Below is a small trained network, with its code and all its weights. Each question gives an input and a target symbol and asks what happens when units are switched off, that is, made to give their printed mean instead of their output.

import numpy as np


def w(rows, s, z=0):
    codes = np.array(rows[::2]) - 128.0
    scale = np.full(codes.shape[1], s)
    scale[-1] = z or s
    return codes * scale


def f(y):
    return y / 2 * (1 + np.tanh(0.7978845608 * (y + 0.044715 * y**3)))


def softmax(a):
    e = np.exp(a - a.max(-1, keepdims=True))
    return e / e.sum(-1, keepdims=True)


def log_softmax(a):
    a = a - a.max(-1, keepdims=True)
    return a - np.log(np.exp(a).sum(-1, keepdims=True))


def net(x, mask):
    ids = ['αθλμτψ'.index(c) for c in x.split()]
    T = len(ids)
    res = E[ids] + P[:T]
    r = res
    for j in range(2):
        rows = slice(2 * j, 2 * j + 2)
        q, k, v = (r @ M[0][rows].T for M in (Q, K, V))
        z = softmax(np.where(np.tri(T) > 0, q @ k.T / 2**0.5, -1e9)) @ v
        o = O[0][rows]
        res = res + np.where(mask[j], z, o[:, -1]) @ o[:, :-1]
    y = f(res @ A[0][:, :-1].T + A[0][:, -1])
    res = res + np.where(mask[2:6], y, B[0][:, -1]) @ B[0][:, :-1]
    return log_softmax(res[-1] @ U[:, :-1].T + U[:, -1])


Q, K, V, O, A, B = {}, {}, {}, {}, {}, {}
E = w([
[124,69,94,132,118,157,133,86],'α',
[91,101,101,197,186,141,131,126],'θ',
[79,132,167,132,137,114,130,86],'λ',
[221,154,184,163,175,133,80,102],'μ',
[105,104,208,54,171,109,8,149],'τ',
[168,198,41,139,104,100,87,190],'ψ',
],0.018)
P = w([
[149,107,144,117,102,204,177,198],'0',
[122,40,182,140,176,64,123,155],'1',
[125,164,97,127,177,187,161,126],'2',
[116,78,140,149,179,54,96,105],'3',
[123,206,85,135,139,166,140,100],'4',
[124,111,118,157,140,44,72,51],'5',
[124,236,64,165,97,151,102,72],'6',
[114,134,98,175,116,39,47,11],'7',
],0.013)
Q[0] = w([
[178,50,119,115,60,8,147,146],'head 0',
[79,72,132,208,193,82,97,15],'head 0',
[175,125,201,93,124,36,108,146],'head 1',
[181,200,148,57,45,225,178,230],'head 1',
],0.011)
K[0] = w([
[132,109,101,222,191,77,176,199],'head 0',
[141,161,71,190,93,59,115,67],'head 0',
[172,149,139,83,173,135,90,252],'head 1',
[122,46,128,134,144,196,210,183],'head 1',
],0.011)
V[0] = w([
[96,178,135,87,83,101,65,198],'head 0',
[96,68,140,94,153,88,59,2],'head 0',
[72,90,83,169,96,105,176,128],'head 1',
[255,118,68,201,161,132,80,121],'head 1',
],0.0077)
O[0] = w([
[152,159,47,66,187,93,146,160,26],'head 0',
[149,58,214,92,140,135,193,128,255],'head 0',
[184,8,2,184,157,134,74,134,130],'head 1',
[141,158,123,32,234,161,78,254,204],'head 1',
],0.0087,0.006)
A[0] = w([
[137,188,173,179,92,254,249,103,24],'neuron 0',
[102,71,183,126,80,73,206,60,7],'neuron 1',
[85,144,90,217,90,199,179,81,175],'neuron 2',
[142,71,225,168,160,100,105,112,135],'neuron 3',
],0.0084,0.0019)
B[0] = w([
[34,113,190,161,50,212,79,101,164],'neuron 0',
[147,200,117,200,164,123,124,206,209],'neuron 1',
[141,135,138,86,148,1,133,157,196],'neuron 2',
[109,164,58,88,50,151,162,116,249],'neuron 3',
],0.0098,0.012)
U = w([
[67,50,81,91,66,204,76,77,234],'α',
[100,115,182,162,253,44,21,139,194],'θ',
[16,182,156,135,88,123,72,112,2],'λ',
[177,139,183,179,162,250,103,147,71],'μ',
[106,141,177,27,183,131,239,170,102],'τ',
[177,213,60,143,142,93,215,127,76],'ψ',
],0.0057,0.0034)

Each question gives the input, a string of symbols that net reads in full, and the target symbol t.
The units are the heads (2 rows each of Q, K, V and O) and the neurons (one row each of A and B). Each row of codes is followed by its name. A weight is (code - 128) times the scale printed after its matrix; where a second scale follows, it is the last column's (O, A, B and U).
mask holds one flag per unit, heads first, then neurons. A switched-off unit (its flag False) gives its mean, the last column of its rows in O or B, instead of its output. The means were averaged over made-up inputs and are rounded, as every weight is.
A unit's drop is (log p(t) with every unit on - log p(t) with that unit switched off) / (log p(t) with every unit on - log p(t) with every unit switched off).
The circuit of an input: a set's keep is (log p(t) with only the set's units on - log p(t) with every unit switched off) / (log p(t) with every unit on - log p(t) with every unit switched off). Starting from all 6 units, units are removed one at a time, each time the one whose removal leaves the highest keep (on an exact tie, the one counted first), for as long as the keep stays at least 0.8.
units of the circuit, in order: the units of the circuit, biggest drop first
most important unit: the unit with the biggest drop
k most important neurons: the k neurons with the biggest drops, biggest first
which heads matter: for each layer, one digit per head in row order, 1 if its drop is at least 0.15 and else 0, layers parted by /
input μ μ λ, target λ: which heads matter	01
input θ τ θ θ λ θ, target ψ: which heads matter	11
input θ λ θ, target λ: 3 most important neurons	neuron 0; neuron 2; neuron 1
input θ θ α θ θ θ τ α, target λ: most important unit	head 1
input λ θ λ θ, target ψ: units of the circuit, in order	neuron 3; head 1; neuron 1; neuron 0
input λ τ θ θ θ ψ, target θ: 2 most important neurons	neuron 3; neuron 0
input λ θ θ τ θ θ, target λ: which heads matter	11
input θ θ θ μ, target τ: units of the circuit, in order	head 1; neuron 3
input α θ θ θ, target α: which heads matter	01
input θ α α α θ, target α: which heads matter	10
input θ τ θ θ θ, target θ: which heads matter	01
input α θ λ θ θ θ ψ λ, target θ: which heads matter	11
input λ λ α θ μ θ, target τ: units of the circuit, in order	head 1; head 0
input τ α μ θ, target τ: which heads matter	01
input λ α ψ θ θ ψ θ α, target θ: which heads matter	11
input θ θ λ, target λ: most important unit	neuron 0
input α θ θ λ α λ θ α, target ψ: 3 most important neurons	neuron 1; neuron 3; neuron 0
input τ μ θ θ θ, target θ: which heads matter	00
input λ θ λ α θ λ τ μ, target λ: 3 most important neurons	neuron 3; neuron 0; neuron 2
input μ θ α θ θ μ θ, target μ: most important unit	head 1
